Here is a tiny trained network, its code and every weight. The questions are about switching its units off for an input and a target symbol, where a switched-off unit gives its printed mean instead of its output.

import numpy as np


def w(rows, s, z=0):
    codes = np.array(rows[::2]) - 128.0
    scale = np.full(codes.shape[1], s)
    scale[-1] = z or s
    return codes * scale


def norm(h):
    return h / np.sqrt((h * h).mean(-1, keepdims=True) + 1e-5)


def f(y):
    return np.maximum(y, 0)


def softmax(a):
    e = np.exp(a - a.max(-1, keepdims=True))
    return e / e.sum(-1, keepdims=True)


def log_softmax(a):
    a = a - a.max(-1, keepdims=True)
    return a - np.log(np.exp(a).sum(-1, keepdims=True))


def net(x, mask):
    ids = ['Φαγζλμψ'.index(c) for c in x.split()]
    T = len(ids)
    res = E[ids] + P[:T]
    u = 0
    for l in range(2):
        q, k, v = (norm(res) @ M[l].T for M in (Q, K, V))
        z = softmax(np.where(np.tri(T) > 0, q @ k.T / 4**0.5, -1e9)) @ v
        res = res + np.where(mask[u], z, O[l][:, -1]) @ O[l][:, :-1]
        u += 1
        y = f(norm(res) @ A[l][:, :-1].T + A[l][:, -1])
        res = res + np.where(mask[u : u + 12], y, B[l][:, -1]) @ B[l][:, :-1]
        u += 12
    return log_softmax(norm(res)[-1] @ U[:, :-1].T + U[:, -1])


Q, K, V, O, A, B = {}, {}, {}, {}, {}, {}
E = w([
[184,155,16,149,93,133],'Φ',
[179,87,136,86,157,81],'α',
[198,150,234,106,180,109],'γ',
[127,21,159,66,114,68],'ζ',
[165,85,115,176,120,111],'λ',
[255,181,167,93,114,170],'μ',
[165,187,131,115,147,68],'ψ',
],0.0088)
P = w([
[49,135,126,141,252,111],'0',
[174,118,142,106,121,114],'1',
[165,112,145,108,115,120],'2',
[160,111,144,110,109,125],'3',
[158,110,147,112,104,124],'4',
[155,113,147,112,102,121],'5',
[151,114,147,112,100,124],'6',
[151,113,150,113,99,121],'7',
[147,118,144,116,90,124],'8',
[142,120,141,118,87,125],'9',
],0.0045)
Q[0] = w([
[2,184,189,96,230,189],'L0H1',
[83,170,183,107,203,110],'L0H1',
[148,90,229,170,57,147],'L0H1',
[81,212,129,133,183,84],'L0H1',
],0.006)
K[0] = w([
[195,145,169,79,2,134],'L0H1',
[129,146,98,97,111,96],'L0H1',
[70,126,142,118,151,125],'L0H1',
[168,177,136,76,107,64],'L0H1',
],0.0069)
V[0] = w([
[224,225,11,146,113,51],'L0H1',
[142,121,87,55,92,156],'L0H1',
[252,64,161,134,126,153],'L0H1',
[170,34,121,207,93,72],'L0H1',
],0.0032)
O[0] = w([
[122,148,192,113,123,186,254],'L0H1',
[176,111,14,107,253,114,106],'L0H1',
[188,163,201,164,137,111,207],'L0H1',
[33,212,134,174,200,188,194],'L0H1',
],0.0048,0.0031)
A[0] = w([
[121,64,37,60,167,129,132],'L0N1',
[114,175,2,152,58,209,163],'L0N2',
[200,144,42,130,108,131,147],'L0N3',
[204,85,129,150,156,84,143],'L0N4',
[22,42,170,89,141,73,251],'L0N5',
[190,99,89,76,70,159,150],'L0N6',
[113,165,116,106,153,75,79],'L0N7',
[136,104,108,99,181,56,132],'L0N8',
[204,140,185,176,103,170,127],'L0N9',
[126,72,87,115,95,60,103],'L0N10',
[97,95,165,116,167,254,200],'L0N11',
[53,200,75,108,81,169,135],'L0N12',
],0.0048,0.0024)
B[0] = w([
[187,134,100,105,95,152,150],'L0N1',
[169,150,184,137,192,91,236],'L0N2',
[136,102,116,117,181,137,229],'L0N3',
[78,164,74,92,133,171,218],'L0N4',
[252,244,214,161,111,103,171],'L0N5',
[42,139,216,114,190,106,210],'L0N6',
[104,142,115,139,66,145,139],'L0N7',
[111,144,76,105,98,220,158],'L0N8',
[90,187,142,106,110,128,254],'L0N9',
[162,132,86,104,134,165,148],'L0N10',
[141,106,38,160,140,41,156],'L0N11',
[147,143,186,111,117,127,161],'L0N12',
],0.0046,0.0045)
Q[1] = w([
[83,52,3,94,145,82],'L1H1',
[85,62,126,110,82,67],'L1H1',
[53,77,35,127,128,36],'L1H1',
[198,254,215,148,120,191],'L1H1',
],0.0088)
K[1] = w([
[197,150,126,55,201,16],'L1H1',
[199,78,99,9,130,104],'L1H1',
[204,183,124,5,211,107],'L1H1',
[45,153,99,253,50,142],'L1H1',
],0.0069)
V[1] = w([
[141,174,136,123,115,254],'L1H1',
[195,109,125,123,67,121],'L1H1',
[192,231,214,219,201,102],'L1H1',
[201,173,110,230,140,122],'L1H1',
],0.0043)
O[1] = w([
[47,81,82,54,112,240,172],'L1H1',
[247,35,162,137,98,191,129],'L1H1',
[48,92,136,201,130,160,254],'L1H1',
[123,1,171,110,175,71,195],'L1H1',
],0.0061,0.0077)
A[1] = w([
[158,67,175,38,185,128,250],'L1N1',
[125,103,122,103,115,203,154],'L1N2',
[112,164,228,59,174,79,98],'L1N3',
[123,164,181,86,174,112,57],'L1N4',
[117,83,114,99,154,128,130],'L1N5',
[181,128,131,73,160,32,200],'L1N6',
[220,195,63,66,159,115,79],'L1N7',
[35,171,134,92,181,150,82],'L1N8',
[111,70,117,100,157,161,92],'L1N9',
[147,96,142,82,31,60,206],'L1N10',
[108,137,96,254,185,136,110],'L1N11',
[27,222,83,125,171,145,126],'L1N12',
],0.0052,0.0019)
B[1] = w([
[133,164,72,146,30,51,253],'L1N1',
[126,131,249,93,137,113,178],'L1N2',
[94,138,42,153,194,102,213],'L1N3',
[149,130,69,120,172,103,174],'L1N4',
[188,98,111,84,114,134,160],'L1N5',
[130,133,84,193,65,219,147],'L1N6',
[121,93,190,96,172,168,137],'L1N7',
[152,108,143,142,49,127,201],'L1N8',
[162,99,86,57,172,77,176],'L1N9',
[151,186,71,252,142,227,140],'L1N10',
[194,187,91,91,189,177,198],'L1N11',
[86,121,67,167,31,149,176],'L1N12',
],0.0044,0.0056)
U = w([
[212,151,3,129,213,181,224],'Φ',
[162,76,80,7,93,57,4],'α',
[113,155,206,236,190,45,67],'γ',
[254,113,138,214,41,111,70],'ζ',
[95,22,161,128,145,204,142],'λ',
[169,210,209,73,107,223,170],'μ',
[34,207,40,146,63,147,246],'ψ',
],0.0077,0.00046)

Each question gives the input, a string of symbols that net reads in full, and the target symbol t.
The units are the heads (4 rows each of Q, K, V and O) and the neurons (one row each of A and B). Each row of codes is followed by its name. A weight is (code - 128) times the scale printed after its matrix; where a second scale follows, it is the last column's (O, A, B and U).
mask holds one flag per unit, layer by layer, with each layer's heads first. A switched-off unit (its flag False) gives its mean, the last column of its rows in O or B, instead of its output. The means were averaged over made-up inputs and are rounded, as every weight is.
A unit's drop is (log p(t) with every unit on - log p(t) with that unit switched off) / (log p(t) with every unit on - log p(t) with every unit switched off).
The circuit of an input: a set's keep is (log p(t) with only the set's units on - log p(t) with every unit switched off) / (log p(t) with every unit on - log p(t) with every unit switched off). Starting from the 12 units with the biggest drops (on a tie, the unit counted first), units are removed one at a time, each time the one whose removal leaves the highest keep (on an exact tie, the one counted first), for as long as the keep stays at least 0.8.
units of the circuit, in order: the units of the circuit, biggest drop first
unit that matters most: the unit with the biggest drop
top k neurons: the k neurons with the biggest drops, biggest first
k most important neurons of layer l: the k neurons of layer l with the biggest drops, biggest first
input ψ α Φ Φ λ μ γ γ α, target μ: top 2 neurons : (L0N2; L0N4)
input ζ ζ λ, target Φ: units of the circuit, in order : (L0H1; L1N11)
input ψ Φ γ Φ Φ λ ζ α γ ζ, target μ: top 2 neurons : (L0N2; L0N5)
input λ Φ λ Φ ψ ψ ψ ψ, target ψ: units of the circuit, in order : (L0N2; L1N2)
input μ μ λ λ λ ζ Φ α μ, target λ: units of the circuit, in order : (L1H1; L0H1; L0N6)
input ζ γ Φ γ ζ λ λ ζ, target ζ: top 2 neurons : (L0N6; L0N5)
input α λ γ γ α ψ, target α: top 2 neurons : (L0N2; L0N4)
input ζ λ Φ ζ ζ γ ζ Φ ζ Φ, target Φ: most important neuron of layer 1 : (L1N6)
input γ Φ λ, target ζ: top 4 neurons : (L0N2; L0N5; L0N8; L1N10)
input μ μ ζ ζ ψ λ ζ ψ Φ μ, target λ: units of the circuit, in order : (L1H1; L0N2; L0N4)
input μ γ Φ Φ ζ, target ζ: units of the circuit, in order : (L0N5; L1N10; L1N1)
input λ γ ζ, target γ: units of the circuit, in order : (L0N5; L1H1)
input γ Φ ζ γ λ ψ Φ γ μ, target ζ: 2 most important neurons of layer 0 : (L0N8; L0N2)
input γ λ ψ Φ, target ζ: unit that matters most : L0H1
input ζ Φ λ μ Φ ψ μ, target Φ: top 2 neurons : (L1N3; L1N4)
input μ λ γ γ Φ, target λ: top 2 neurons : (L0N6; L0N4)
input μ α λ ψ, target λ: units of the circuit, in order : (L1H1; L0N2; L0N4)
input Φ γ ψ Φ α Φ α λ, target ψ: units of the circuit, in order : (L0N9; L0N4; L1H1; L0N5)
input Φ γ Φ λ α γ α γ α, target ψ: 3 most important neurons of layer 0 : (L0N4; L0N5; L0N9)
input Φ λ γ Φ μ, target ψ: top 3 neurons : (L0N4; L0N5; L0N11)
input ψ Φ λ ψ, target μ: top 2 neurons : (L0N2; L1N1)
input α Φ α λ Φ γ ψ Φ, target α: top neuron : (L0N2)
input ζ λ Φ ζ ψ ζ μ ψ, target Φ: 3 most important neurons of layer 0 : (L0N6; L0N2; L0N9)
